In the rows, zero is written as 128.
Each row of numbers belongs to one of the things below and depends on some of the facts about them. Some rows are named. Which thing is each other row?

There are 3 kinds of fact about the things: κ, χ, β.
(1002) κ:a χ:g β:(497)
(1005) κ:b χ:f β:(1047)
(101) κ:a χ:f β:(80)
(1014) κ:e χ:g β:(1025)
(1020) κ:c χ:i β:(305)
(1025) κ:e χ:h β:(301)
(1029) κ:c χ:h β:(469)
(104) κ:a χ:h β:(908)
(1047) κ:d χ:f β:(173)
(1063) κ:b χ:g β:(1098)
(1071) κ:c χ:g β:(49)
(1090) κ:b χ:i β:(1071)
(1098) κ:a χ:i
(1101) κ:e χ:h β:(361)
(1112) κ:d χ:g β:(581)
(1116) κ:e χ:f β:(285)
(120) κ:c χ:i
(154) κ:d χ:f β:(203)
(165) κ:b χ:h β:(280)
(170) κ:a χ:g β:(42)
(172) κ:e χ:g β:(689)
(173) κ:e χ:g β:(1101)
(181) κ:d χ:f β:(582)
(191) κ:d χ:g β:(628)
(202) κ:e χ:g β:(775)
(203) κ:c χ:i β:(290)
(218) κ:e χ:i
(221) κ:e χ:g β:(87)
(230) κ:a χ:i
(232) κ:d χ:f β:(446)
(236) κ:c χ:g
(24) κ:c χ:h β:(984)
(245) κ:c χ:f β:(945)
(255) κ:a χ:g
(256) κ:b χ:f β:(620)
(280) κ:a χ:g
(285) κ:b χ:f β:(583)
(286) κ:b χ:g
(288) κ:a χ:i β:(292)
(290) κ:b χ:i β:(570)
(292) κ:a χ:i β:(236)
(301) κ:d χ:h β:(221)
(305) κ:d χ:g β:(47)
(309) κ:c χ:g β:(530)
(339) κ:c χ:g
(346) κ:d χ:f
(361) κ:b χ:h β:(739)
(42) κ:c χ:g β:(729)
(44) κ:b χ:h β:(865)
(446) κ:e χ:i β:(44)
(450) κ:e χ:f β:(1020)
(469) κ:e χ:h
(47) κ:b χ:h β:(521)
(48) κ:b χ:h β:(165)
(486) κ:e χ:g
(49) κ:d χ:h
(497) κ:e χ:f β:(62)
(51) κ:d χ:i
(521) κ:c χ:g β:(896)
(528) κ:c χ:f
(530) κ:a χ:g β:(450)
(538) κ:e χ:f β:(245)
(539) κ:c χ:h β:(191)
(570) κ:a χ:h β:(59)
(573) κ:e χ:f
(581) κ:e χ:h β:(1090)
(582) κ:e χ:g β:(288)
(583) κ:c χ:f β:(898)
(59) κ:e χ:g β:(830)
(62) κ:d χ:i β:(1063)
(620) κ:d χ:f β:(1014)
(628) κ:b χ:h β:(76)
(646) κ:c χ:h β:(104)
(650) κ:e χ:g β:(660)
(651) κ:e χ:h β:(170)
(655) κ:b χ:h β:(101)
(660) κ:a χ:h β:(1029)
(689) κ:d χ:g β:(232)
(691) κ:c χ:h
(697) κ:a χ:f
(704) κ:e χ:i β:(538)
(718) κ:b χ:f
(729) κ:e χ:h β:(1002)
(739) κ:c χ:i β:(539)
(76) κ:a χ:i β:(256)
(775) κ:d χ:h β:(877)
(787) κ:d χ:g
(799) κ:e χ:h
(80) κ:b χ:i β:(651)
(830) κ:d χ:h β:(24)
(841) κ:d χ:h
(860) κ:b χ:i
(865) κ:d χ:h β:(704)
(87) κ:c χ:f β:(172)
(877) κ:b χ:i β:(922)
(896) κ:d χ:f β:(202)
(898) κ:a χ:i β:(1005)
(908) κ:b χ:i β:(655)
(922) κ:c χ:f β:(48)
(93) κ:b χ:h
(945) κ:a χ:f β:(1112)
(984) κ:b χ:g β:(1116)

Some things and their rows:
(628): [109 155 138 187 113  97 122 155 143 120 136  91 135 106  81 112 141 105
 110 133 124 134  92 134 136 130 176  66 144 124]
(191): [107  89 116 201  95 118 115  99 185 121 111 124 120 125 133 134 122 108
  83 154  76 162 137 243 137 131 120  85 122 132]
(539): [103 159 135 159  96 118 138 149 142 119 162  75 136 105  77 124 125 105
 150 134 115 118  84 146 142 131 166  52 145 136]
(739): [126 154 125  82 110 151 120 131 165 130 161 103 106  97 135 109 139 130
 151 119 119 105  93 135 138 109 123 105  91 154]
(361): [104 153 135 186 114 101 134 154 138 116 141  88 136 114  73 119 144 110
 115 126 119 129  84 137 129 128 178  73 142 128]
(76): [134 141 134 105 121 147 116 134 168 135 142 120 110 121 145 105 165 103
 127 119 134 117 113 141 131 104 137 113  88 144]
(1047): [141 127 129 106 153 143 118 105 206 124 151 118 101 120 136 111 128 143
 133 106 131  96  76 129 119 100 132 154  87 160]
(898): [122 139 129  94 127 151 131 131 138 121 134 119 103 124 132 114 157 115
 124  94 123 119 107 133 125 107 142 139  86 144]
(288): [130 127 138  94 130 142 141 134 121 133 135 131 113 131 140 119 153 152
 131 112 146 107 109 121 133 109 130 140  93 127]
(44): [ 90 141 141 165 118  94 132 161 123 125 129 111 131 152  93 120 133 108
 123 147 129 103 106  70 118 139 171  77 147 124]
(718): [135 129 132  91 130 134 120 122 204 130 142 133  91 131 149 117 141 176
 115 106 134  85 109  97 108 107 137 153  96 152]
(945): [113 113 145  81 143 145 122 122 186 138 134 150  95 177 174 126 113 135
 124 119 157  76 113  45 114 115 133 162 104 160]
(1098): [123 128 135  55 131 153 110 155 141 154 144 122 103 134 136 137 145 157
 107 112 118 158 122  75 115 110 137 136 103 132]
(469): [111 165 105 185 124  83 140 207 152 102 202 126 128 156  86 153  92  86
 126 154 156 161 118  93  84 119 180 108 148  95]
(729): [103 141 131 139 143 101 111 163 126 142 138  98 142 128  47 145 127 140
  98 130 105 167  97  75 119 127 179 106 156  98]
(1002): [ 96  74 125 137  90 129 118 126 167 142 106 132 118 147 143 164 115 144
  66 131  66 206 180 177 126 136 133 104 133 131]
(1025): [113 144 138 189 132  94 105 146 145 127 144 100 149 123  66 116 142  80
 120 147 131 129  87 114 137 125 171  81 144 110]
(301): [108 141 136 189 136 105 123 154 138 130 143  96 145 118  75 116 136  99
 130 151 130 128  79 115 129 129 168  69 149 120]
(650): [112 108  85 208  90  86 134 147 200 104 162 162 107 171 146 166  77 100
  81 165 117 192 183 199  86 125 130 119 128 104]
(660): [102 172 112 164 102  91 164 212 149 101 205 118 128 158 118 157  96  94
 136 141 168 168 143 117  92 121 184  90 146 111]

Rows to name:
No name comes twice in this set of rows, the named rows included.
[155 110 133 118 149 124 124 114 199 135 139 141 114 123 130 130 140 188
 125 125 161  88  86 127 123  99 124 180 101 121]	(450)
[ 88 135 139 165 147 101 138 153 122 129 134 105 141 156  70 128 113 105
 133 157 134 101  95  67 122 141 162  84 153 121]	(865)
[101  76 115 182 105 113 134 106 167 124 101 134 117 141 130 145 102 131
  86 151  83 160 147 200 130 136 117 106 128 129]	(787)
[ 93 183 106 162  86 100 166 209 152 104 226 106 123 140 106 155  73 108
 160 148 152 150 128 110  96 127 171  76 151 121]	(1029)
[111 145 133 190 141 102 122 148 132 119 142 101 150 118  56 124 139  91
 120 132 114 131  73 132 136 126 180  94 142 110]	(1101)
[125 143 128 102 131 131 127 142 152 130 134 130  98 119 139 113 154 152
 111 119 129  98 110  89 106 112 136 129  91 133]	(860)
[ 95  81 122 161  64 121 146 103 149 126 102 124 119 124 144 150  88 164
 111 154  82 145 148 212 151 143 107  96 132 132]	(236)
[126 131 127  65 153 157 108 150 148 152 148 115 105 115 110 130 142 170
 109 126 113 144 108  62 104 114 128 127 105 128]	(62)
[101 145 135 161 121  98 143 162 116 119 127 101 135 127  71 127 130 136
 116 125 129 120  95 104 122 137 176  85 151 116]	(93)
[104 137 133 179 137  95 128 154 115 125 135 103 147 136  60 137 128 115
 116 135 127 132  93  97 125 129 174 102 151 101]	(799)
[ 90  96 116 151  72 124 136 109 167 124 104 123 112 136 146 149  83 145
 111 149  76 152 156 205 138 142 111  89 132 135]	(339)
[140 118 131  77 156 139  89 131 213 151 145 132 100 130 120 136 134 174
  96 108 122 129  99  55 100 103 140 169 106 134]	(497)

Now the same things, written a new way:
Known rows:
(280): [175 106 104 122 117 127  96  96 108 126 132 108 112 122 176 145 180 153
  89 120 150 134 109 177 136 103 117 113 157 125 144 124 162 132 110 101
 123 111 128 107  94  95 129 132 155 100  92 108 122 101 166]
(984): [175  86 120  76 118  89  84 157 122 125 143  74 107 118 148 181 157 121
  93 151 105 211 138 162 115 138 124 176 173 135 132 107 153 120 122  76
 148 121 138 113  91 130 117 117 149 110  98  87 158 120 167]
(1116): [ 85 155 172 128 115  85 172 158 164 190 190 148  46 122 122 147  89 168
 204  94 169 212 112  73 126 221 155 111 212 166  85 186  97 144 136 110
 150  95 110 125 118 168 105 170  89 120 125 117 161 100 150]
(221): [160 149 112 139 120 153 114  76 115 151 146 146  70 100 153 128 125 163
  88 126 122 163 128 165 127 156 137 111 142 113 140 145 162 129 120 118
 111 135 134 150  89 102 126 155 163  67 159 134  83  64 100]
(697): [ 88 119 143 148 111  84 164 135 129 159 158 124  88  91 129 148 148 160
 175 120 188 132  92  75 123 171 149  70 210 161 117 168  93 144 145 112
 122  81  94 107 163 134 120 138 114 158  75 111 155  90 175]
(104): [113 152 121 129 125 116 136 129 138 118 109 147 160 154 122 112 100 121
 148 104  81  95 148 142 139 108 130 145  83 115 115 115 100 121 106 137
 131 156 117 116 147 150 107  98 136 103 154 124 114 181 108]
(346): [ 93 123 165 136 137 108 130 139 117 161 149 111 104  90 131 131 144 150
 181 120 184 154  80  64 122 187 147  69 189 151 125 145 106 163 177 131
 108  72  92 120 158 128 122 147  98 191  88 115 156  76 171]
(290): [118  89 113 121 129 137 144 170 134  95 100 112 164 154 113 126 111  89
 109 173 124 117 175 146 122  74 112 169  82 133 145 128 136 116 109 140
 127 170 157 151  96 127 172 123 109 126 126 140 140 193 134]
(570): [114 147 131 109 118 105 130 145 152 122 134 141 142 162 123 125  99 110
 164 108  84 104 145 149 116 117 117 164  91 129 102 121 112 129 108 131
 149 163 128  94 132 162 109 105 122 100 160 120 141 187 116]
(80): [102 100 105 139 158 151 159 179 115 106  66 118 212 170 111 129 119  90
  99 166 114 103 164 137 177  61 129 156  58 109 157 135 128 123 106 138
 112 146 137 189 115 130 169 111 122 129 131 144  97 207 136]
(120): [117 115 105 135 133 180 138 119 113  98  93 142 150 155 130 128 148 102
 107 169 152  63 126 150 134  35  78 135  70 123 151 124 151 115 133 135
 142 158 161 121 143  99 173 127 109 153 133 150 130 185 136]
(339): [178 103 105 105 132 145  80  95  91 130 129 102 110 109 160 172 196 136
  81 131 140 137  91 161 135 101 105 127 150 128 145 102 155 116 141  81
 140 104 144  95 134  93 118 123 157 146  97 106 127 102 153]
(361): [114 142 131 125 104 107 116 119 129  93 104 127 151 138 116 119 106  96
 119 145  51 113 170 120  91  95 149 156  75 162 148  76 123 130 114 144
 123 144 127 118 139 165 104  88 153 124 127 109 158 164 131]
(877): [158  96 124 128 132 148 160 164 159  72  99  99 204 163  92  96 108  84
  88 143 152  74 177 128 109  75 115 160  87 122 150 113 146 104  86 155
 122 166 154 162 107 108 177 116 121 149  99 190 142 176 132]
(898): [107 128 118 128 102 148 159 150 135 101 111 154 125 171 125 131  96 107
 120 165 122 134 173 150 122  73 112 167  74 135 129 133 158 112 100 129
 150 171 162 141  95 143 162 132 108 107 145 139 149 191 140]
(799): [106 173 120 145 127 149 145  85 131 135 132 157 104 170 148  88 113 132
 163  84 113  64 140 155 135  90 120 122  77 127 129 139 120 157  93 177
 130 150 117 108 122 132 121 146  95  80 176 141 112 179 108]
(830): [113 143 156  95 132 119 100 140 134 132 131 131 142 161 126 105 105  93
 170 118  78 135 137 149 110 124 117 163  88 127 108  95 120 136 126 152
 154 154 123  93 129 159 104 119  92 132 166 129 161 174 118]
(729): [ 95 185 127 150 146 141 165 111 144 161 119 159 157 191 136  92  91 134
 160  80  77 107 135 148 189 116 142 135  68 104 112 137  92 147 101 168
 122 137 111 159 133 160 104 126 114  70 181 134  89 187  91]
(945): [ 92 115 152 128 132  60 158 171 146 166 181 131  84  81  92 166 113 158
 203 113 178 153  96  76 124 214 141 101 237 140  74 191  80 120 156 102
 126 112  97 110 158 133 124 126 120 153 119 112 111  85 138]
(620): [ 94 139 163 158 134 123 137 117 112 141 136 142 100  63 108 118 115 150
 143 149 147 185 101  42 108 210 178  67 172 162 124 121 120 139 184 131
  94  72  99 159 163 142 116 141 146 189  99 114 149  35 139]

Name these rows:
No name comes twice in this set of rows, the named rows included.
[105 138 114 149 130 185 175 107 125 133 111 157 113 177 141  84 118 127
 130 130 161  71 161 158 145  54 105 128  66 124 155 157 150 138  87 174
 115 159 153 153  87 111 185 173  73  82 164 172 108 172 125]	(218)
[116 160 128 127 135 124 136 121 148 144 153 157 113 155 127  96  83 129
 185  93  89  89 147 157 125 131 118 141  96 111 104 156 109 139 101 172
 135 169 120 107 118 145 124 140  99  71 208 145  87 167  78]	(581)
[ 90 134 183 124 121 104 125 155 135 162 154 125  80  95 118 141 114 139
 168 128 160 222 104  53 110 211 159  94 185 171 105 126 109 142 176 126
 134  76 106 130 148 162 110 154 106 185  97 101 189  68 155]	(1047)
[215 108 128 102 133 142  87 121 134 128 131  87 163 122 132 109 152 116
  64  98 153 170 123 142 115 155 133 140 157 109 128  89 161 114 116 125
 124 108 150 132  92  93 119 132 137 145  99 161 142  77 134]	(305)
[ 81 146 152 158 114 109 164 117 136 180 177 136  60 111 136 121 131 176
 189  88 195 139  94  74 136 184 160  67 202 159 115 196  96 163 139 140
 116  82  92 127 143 132 125 171  87 128  98 121 127  90 158]	(573)
[115 116 119 126 138 167 135 145 129  97  98 151 155 159 109 140 125  98
 113 165 132 104 146 146 142  70  82 164  68 121 133 126 152  98 131 125
 152 169 169 128 128 123 164 129 120 155 146 158 138 186 113]	(203)
[166 143 150 121 144 140 115 135 172 102 122 117 203 169 104  56  95  96
 125  84 117  79 141 118 105 126 127 141  88 112 114  78 120 128 120 183
 131 144 131 113 131 135 106 116 116 158 144 169 148 149 101]	(775)
[158 116 114 115 158 136 103 130 106 144  95 111 168 137 148 180 170 142
  68 132 112 176  99 148 200 136 121 146 139  86 138 106 132  99 151  69
 141  99 139 149 136 121 107 100 175 136 106 103 103 116 132]	(42)
[ 93 111 156 117 147  83 124 167 135 162 178 121  85  65  89 182 131 155
 192 128 175 141  81  79 117 213 118 103 227 135  87 173  85 108 199  85
 149 121 110  89 183 134 125 125 135 191 121 114 129  77 111]	(245)
[ 95 119 158 127 151 100 117 154 121 162 163 131  84  59  99 140 120 143
 187 136 166 164  77  70 106 221 143  80 211 138  89 158 104 137 189 127
 107 102  92 127 157 124 132 132 115 180 131 113 121  48 119]	(232)
[115 129 122 150 109 187 142 118 118  83  78 162 142 152 114 132 122 106
  79 188 111 115 150 130 122  66 110 150  40 144 163  94 155  99 138 126
 142 149 177 151 137 132 154 128 146 160 129 147 156 158 128]	(739)
[143 118 177 130 137 103 144 150 173 152 160 101 149 110  93 101 115 136
 143  84 209 152 105  33  98 225 162  97 209 146  96 127 100 132 160 143
 120  77 107 133 144 130 111 141 107 212  62 158 159  61 135]	(896)
[ 90 123 169 116 119  90 145 156 143 153 159 122  78 104 111 180 131 145
 167 127 160 200  99  53 115 205 135 120 208 164  94 144 103 119 190  71
 170  86 124  90 171 163  99 138 126 199  82  86 191  97 149]	(583)
[154 108 112 130 137 181 147 136 152  83  96 138 184 171  96 110 119  92
  84 141 165  73 152 134 125  78  91 161  75 117 133 116 145  87 121 138
 146 158 175 135 132 120 164 121 132 168 120 182 144 168 102]	(1020)

The same things again, as new rows of numbers:
Named rows:
(62): [ 78 155  76 150  88 134 124 166 134  97 156 160 126 113 163 160 141 140
 141  99 128 128 137 126 128 129]
(1063): [ 82 142  83 150  91 127 152 106 114  65 185 152 127 142 164 149 132 129
 152 113 123 150 124 128 103 135]
(860): [ 87 167  62 131  64 126 132 137 111  86 172 155 136 128 153 163 135 163
 152 115 125 146 142 129 130 126]
(486): [100 141  63 143 145 158 144 123 132  70 152 163 129 123 149 162 125  88
 135  70 128 153 131 127 114 116]
(538): [138 163  74 134  82 134 177 212 143 111 128 148 140 101 144 174  87 144
 125 106 133 175 154 108 138 100]
(1005): [143 184  66 137  38 113 166 212  92  79 180 141 143 141 147 166 104 129
 146 147 130 170 153 130 115 133]
(154): [128 172  60 142  56 113 159 232 135  84 145 160 133 120 149 169 105 118
 141 119 134 169 165 121 113 120]
(704): [ 91 155  67 128 123 153 131 152 141 116 131 165 140 117 137 172 122 155
 132  81 131 148 135 112 145  98]
(830): [ 97 163  54 133  95 142 113 165 125  92 140 184 130 144 135 167 149 107
 153  79 132 143 133 123 104 121]
(44): [ 88 165  79 117  82 150 143 114 123 110 151 155 137 133 131 156 129 175
 151 114 126 154 128 116 125 111]
(230): [ 97 161  62 132 101 143 123 154 122  93 156 164 136 114 157 172 130 130
 141  80 130 144 140 129 136 114]
(42): [ 95 128  63 168 127 124 177 123 116  83 168 157 133 147 167 136 131 134
 132  72 119 126 127 127 105 143]
(218): [106 158  56 135 113 147 124 159 126  99 152 163 137 111 155 171 133 123
 136  71 130 139 143 127 137 113]
(255): [ 95 145  67 140 135 152 142 115 124  63 159 162 130 123 149 165 128  88
 144  79 127 157 131 123 113 117]
(651): [ 98 144  75 152 108 140 129 152 121 102 158 157 129 111 176 160 149 125
 138  59 134 127 117 124 128 122]
(660): [ 94 159  55 129 103 145 127 130 110  95 151 165 131 104 158 167 143 122
 140  57 130 148 136 130 129 109]
(87): [143 168  59 146  84 143 200 201 110 117 150 135 145 118 137 138  85 169
 114 121 125 149 166 122 134 132]
(530): [108 145  58 137 124 164 134 112 132  46 167 152 131 102 144 171 121  90
 147  73 121 148 131 115 117 121]
(232): [121 175  81 140  72 141 168 209 141  98 141 146 134  98 131 163  88 144
 127 143 134 167 167 116 133 118]
(1098): [ 92 153  76 148 101 126 130 160 121  98 162 156 133 113 177 169 139 136
 140  76 131 134 129 130 136 120]

Which thing is each row?
No name comes twice in this set of rows, the named rows included.
[ 86 151  71 138  98 131 153  97 119  58 176 156 130 140 148 154 126 120
 151 108 120 157 132 129 103 125]	(286)
[ 92 170  75 132 116 179 117 135 117 106 147 162 128 107 122 151 134 141
 136 108 130 137 134 124 123 123]	(301)
[ 87 155  82 141  61 121 141 131 107  94 176 153 128 130 173 155 146 160
 156  99 125 134 124 126 118 132]	(655)
[126 155  35 136 104 133 151 153 107 113 143 176 145 167 134 149 143 131
 145  56 122 130 129 122 107 129]	(24)
[105 176  64 128  89 157 127 130  85  91 176 153 137 142 132 153 140 133
 151 120 128 140 124 138 114 138]	(361)
[ 86 163  74 123  70 123 141 130 137 106 149 160 139 137 137 170 126 187
 151 118 123 157 138 115 133 107]	(1090)
[126 183  77 144  76 153 155 209 117  94 163 139 134  93 134 154  91 132
 124 155 134 160 168 130 128 133]	(620)
[140 160  45 147  55 116 203 209 109 106 157 146 144 122 151 146  92 153
 124  99 123 154 168 123 130 133]	(528)
[116 139  52 138 124 166 135 114 140  45 164 151 132 100 140 169 117  84
 144  56 118 141 134 110 117 127]	(202)
[ 81 159  71 125  98 153 132 140 146 102 127 174 127 126 131 162 139 152
 144  82 127 148 136 109 117 107]	(49)
[114 168  57 134 110 142 111 172 101  93 159 166 141 138 148 176 135 102
 145  87 132 144 130 131 126 124]	(898)

